Here is a tiny trained network, its code and every weight. The questions are about switching its units off for an input and a target symbol, where a switched-off unit gives its printed mean instead of its output.

import numpy as np


def w(rows, s, z=0):
    codes = np.array(rows[::2]) - 128.0
    scale = np.full(codes.shape[1], s)
    scale[-1] = z or s
    return codes * scale


def norm(h):
    return h / np.sqrt((h * h).mean(-1, keepdims=True) + 1e-5)


def softmax(a):
    e = np.exp(a - a.max(-1, keepdims=True))
    return e / e.sum(-1, keepdims=True)


def log_softmax(a):
    a = a - a.max(-1, keepdims=True)
    return a - np.log(np.exp(a).sum(-1, keepdims=True))


def net(x, mask):
    ids = ['ΔΛΠζηθμτψ'.index(c) for c in x.split()]
    T = len(ids)
    res = E[ids] + P[:T]
    u = 0
    for l in range(3):
        r = norm(res)
        for j in range(3):
            rows = slice(3 * j, 3 * j + 3)
            q, k, v = (r @ M[l][rows].T for M in (Q, K, V))
            z = softmax(np.where(np.tri(T) > 0, q @ k.T / 3**0.5, -1e9)) @ v
            o = O[l][rows]
            res = res + np.where(mask[u + j], z, o[:, -1]) @ o[:, :-1]
        u += 3
    return log_softmax(norm(res)[-1] @ U[:, :-1].T + U[:, -1])


Q, K, V, O = {}, {}, {}, {}
E = w([
[101,225,104],'Δ',
[200,82,210],'Λ',
[148,10,100],'Π',
[150,38,120],'ζ',
[69,194,69],'η',
[165,78,62],'θ',
[93,146,109],'μ',
[170,63,98],'τ',
[83,246,68],'ψ',
],0.014)
P = w([
[70,132,200],'0',
[184,69,3],'1',
[57,170,46],'2',
[177,128,55],'3',
[182,120,59],'4',
[186,103,70],'5',
[194,120,62],'6',
[213,121,74],'7',
[210,105,80],'8',
[213,91,92],'9',
],0.0074)
Q[0] = w([
[127,151,93],'0.h0',
[158,187,90],'0.h0',
[126,248,81],'0.h0',
[97,82,173],'0.h1',
[154,108,134],'0.h1',
[150,191,163],'0.h1',
[214,60,151],'0.h2',
[105,91,93],'0.h2',
[137,73,65],'0.h2',
],0.013)
K[0] = w([
[151,156,125],'0.h0',
[167,160,110],'0.h0',
[192,150,137],'0.h0',
[111,83,169],'0.h1',
[126,7,113],'0.h1',
[166,130,64],'0.h1',
[209,144,151],'0.h2',
[159,141,145],'0.h2',
[135,139,213],'0.h2',
],0.014)
V[0] = w([
[254,133,89],'0.h0',
[89,110,140],'0.h0',
[161,148,225],'0.h0',
[195,151,217],'0.h1',
[115,19,163],'0.h1',
[31,175,150],'0.h1',
[118,149,243],'0.h2',
[153,109,50],'0.h2',
[102,225,242],'0.h2',
],0.0092)
O[0] = w([
[56,105,134,150],'0.h0',
[110,230,70,129],'0.h0',
[71,133,170,33],'0.h0',
[109,254,225,50],'0.h1',
[198,211,182,161],'0.h1',
[228,115,131,92],'0.h1',
[204,107,213,64],'0.h2',
[109,25,80,178],'0.h2',
[185,114,167,2],'0.h2',
],0.0043,0.0074)
Q[1] = w([
[2,191,145],'1.h0',
[173,104,111],'1.h0',
[89,130,15],'1.h0',
[144,190,150],'1.h1',
[33,144,90],'1.h1',
[129,84,157],'1.h1',
[230,57,38],'1.h2',
[95,36,70],'1.h2',
[252,114,96],'1.h2',
],0.012)
K[1] = w([
[41,165,87],'1.h0',
[136,62,172],'1.h0',
[68,184,193],'1.h0',
[92,101,95],'1.h1',
[33,220,135],'1.h1',
[179,144,239],'1.h1',
[252,116,205],'1.h2',
[132,194,249],'1.h2',
[181,147,102],'1.h2',
],0.013)
V[1] = w([
[247,164,58],'1.h0',
[180,127,106],'1.h0',
[167,138,90],'1.h0',
[144,217,93],'1.h1',
[79,177,203],'1.h1',
[189,79,117],'1.h1',
[182,129,188],'1.h2',
[88,158,104],'1.h2',
[152,81,65],'1.h2',
],0.014)
O[1] = w([
[172,150,191,161],'1.h0',
[239,166,162,153],'1.h0',
[152,145,173,140],'1.h0',
[167,92,169,119],'1.h1',
[157,80,54,2],'1.h1',
[146,224,122,182],'1.h1',
[163,159,74,198],'1.h2',
[163,37,181,68],'1.h2',
[101,170,254,140],'1.h2',
],0.0093,0.0083)
Q[2] = w([
[111,100,244],'2.h0',
[202,202,63],'2.h0',
[97,222,113],'2.h0',
[213,135,205],'2.h1',
[86,176,220],'2.h1',
[86,160,28],'2.h1',
[159,248,135],'2.h2',
[171,124,94],'2.h2',
[138,133,81],'2.h2',
],0.013)
K[2] = w([
[107,100,85],'2.h0',
[163,176,170],'2.h0',
[129,186,115],'2.h0',
[171,98,82],'2.h1',
[158,94,49],'2.h1',
[152,156,203],'2.h1',
[160,248,139],'2.h2',
[126,96,203],'2.h2',
[129,109,127],'2.h2',
],0.015)
V[2] = w([
[121,36,151],'2.h0',
[160,17,76],'2.h0',
[112,186,38],'2.h0',
[100,75,80],'2.h1',
[171,110,83],'2.h1',
[8,145,180],'2.h1',
[153,218,100],'2.h2',
[162,144,154],'2.h2',
[25,92,132],'2.h2',
],0.017)
O[2] = w([
[19,103,135,11],'2.h0',
[97,36,148,36],'2.h0',
[202,123,100,242],'2.h0',
[121,2,79,123],'2.h1',
[169,96,153,153],'2.h1',
[138,161,68,94],'2.h1',
[245,136,135,253],'2.h2',
[163,151,191,133],'2.h2',
[72,147,44,71],'2.h2',
],0.015,0.0057)
U = w([
[138,27,173,138],'Δ',
[133,119,114,60],'Λ',
[142,207,51,157],'Π',
[218,65,7,2],'ζ',
[75,206,205,160],'η',
[26,158,58,162],'θ',
[189,148,173,152],'μ',
[69,64,43,133],'τ',
[40,74,165,216],'ψ',
],0.019,0.0058)

Each question gives the input, a string of symbols that net reads in full, and the target symbol t.
The units are the heads (3 rows each of Q, K, V and O). Each row of codes is followed by its name. A weight is (code - 128) times the scale printed after its matrix; where a second scale follows, it is the last column's (O and U).
mask holds one flag per head, layer by layer. A switched-off head (its flag False) gives its mean, the last column of its rows in O, instead of its output. The means were averaged over made-up inputs and are rounded, as every weight is.
A unit's drop is (log p(t) with every unit on - log p(t) with that unit switched off) / (log p(t) with every unit on - log p(t) with every unit switched off).
The circuit of an input: a set's keep is (log p(t) with only the set's units on - log p(t) with every unit switched off) / (log p(t) with every unit on - log p(t) with every unit switched off). Starting from all 9 units, units are removed one at a time, each time the one whose removal leaves the highest keep (on an exact tie, the one counted first), for as long as the keep stays at least 0.8.
circuit, biggest first: the units of the circuit, biggest drop first
most important unit: the unit with the biggest drop
heads that matter: for each layer, one digit per head in row order, 1 if its drop is at least 0.15 and else 0, layers parted by /
input η μ ζ ζ Δ Δ θ θ, target η: circuit, biggest first	[1.h2; 2.h0]
input ψ θ η, target ψ: most important unit	1.h1
input μ ζ μ, target μ: circuit, biggest first	[0.h1; 0.h2; 2.h2]
input ψ Δ μ ζ Π θ η ζ ζ θ, target ψ: heads that matter	000 / 001 / 000
input η η ψ ζ ζ ζ ζ Π ψ, target η: heads that matter	110 / 101 / 000
input η μ Π η μ τ η η, target η: circuit, biggest first	[1.h2; 2.h0]
input θ ζ ζ ζ Π, target θ: circuit, biggest first	[1.h2; 0.h2; 2.h2]
input τ η θ, target τ: heads that matter	110 / 000 / 000
input ζ θ η ζ ψ, target ζ: heads that matter	010 / 000 / 000
input ψ Π μ Π Δ θ ζ ζ ζ, target ψ: circuit, biggest first	[1.h2; 2.h0]
input Δ μ ζ τ τ, target Δ: circuit, biggest first	[1.h2; 2.h1]
input μ Π Δ, target μ: heads that matter	011 / 000 / 000
input Δ ζ ζ ψ ζ ζ ζ Π, target Δ: circuit, biggest first	[1.h1; 0.h2; 2.h0]
input η ζ ζ Δ τ, target η: circuit, biggest first	[1.h2; 2.h0]
input θ Π Δ ζ Δ ζ η μ ζ ζ, target θ: most important unit	1.h2
input Π ζ μ Π Π, target Π: heads that matter	010 / 001 / 000
input θ μ Δ ζ Π η η, target θ: heads that matter	001 / 001 / 000
input η ζ ψ ζ η, target η: heads that matter	111 / 101 / 000
input Π τ Π ζ τ ζ ζ η ψ Π, target Π: circuit, biggest first	[1.h2; 0.h2; 2.h1]
input μ η Π Π μ τ η, target μ: most important unit	0.h2
input Π μ ζ η θ, target Π: circuit, biggest first	[1.h2; 2.h1]
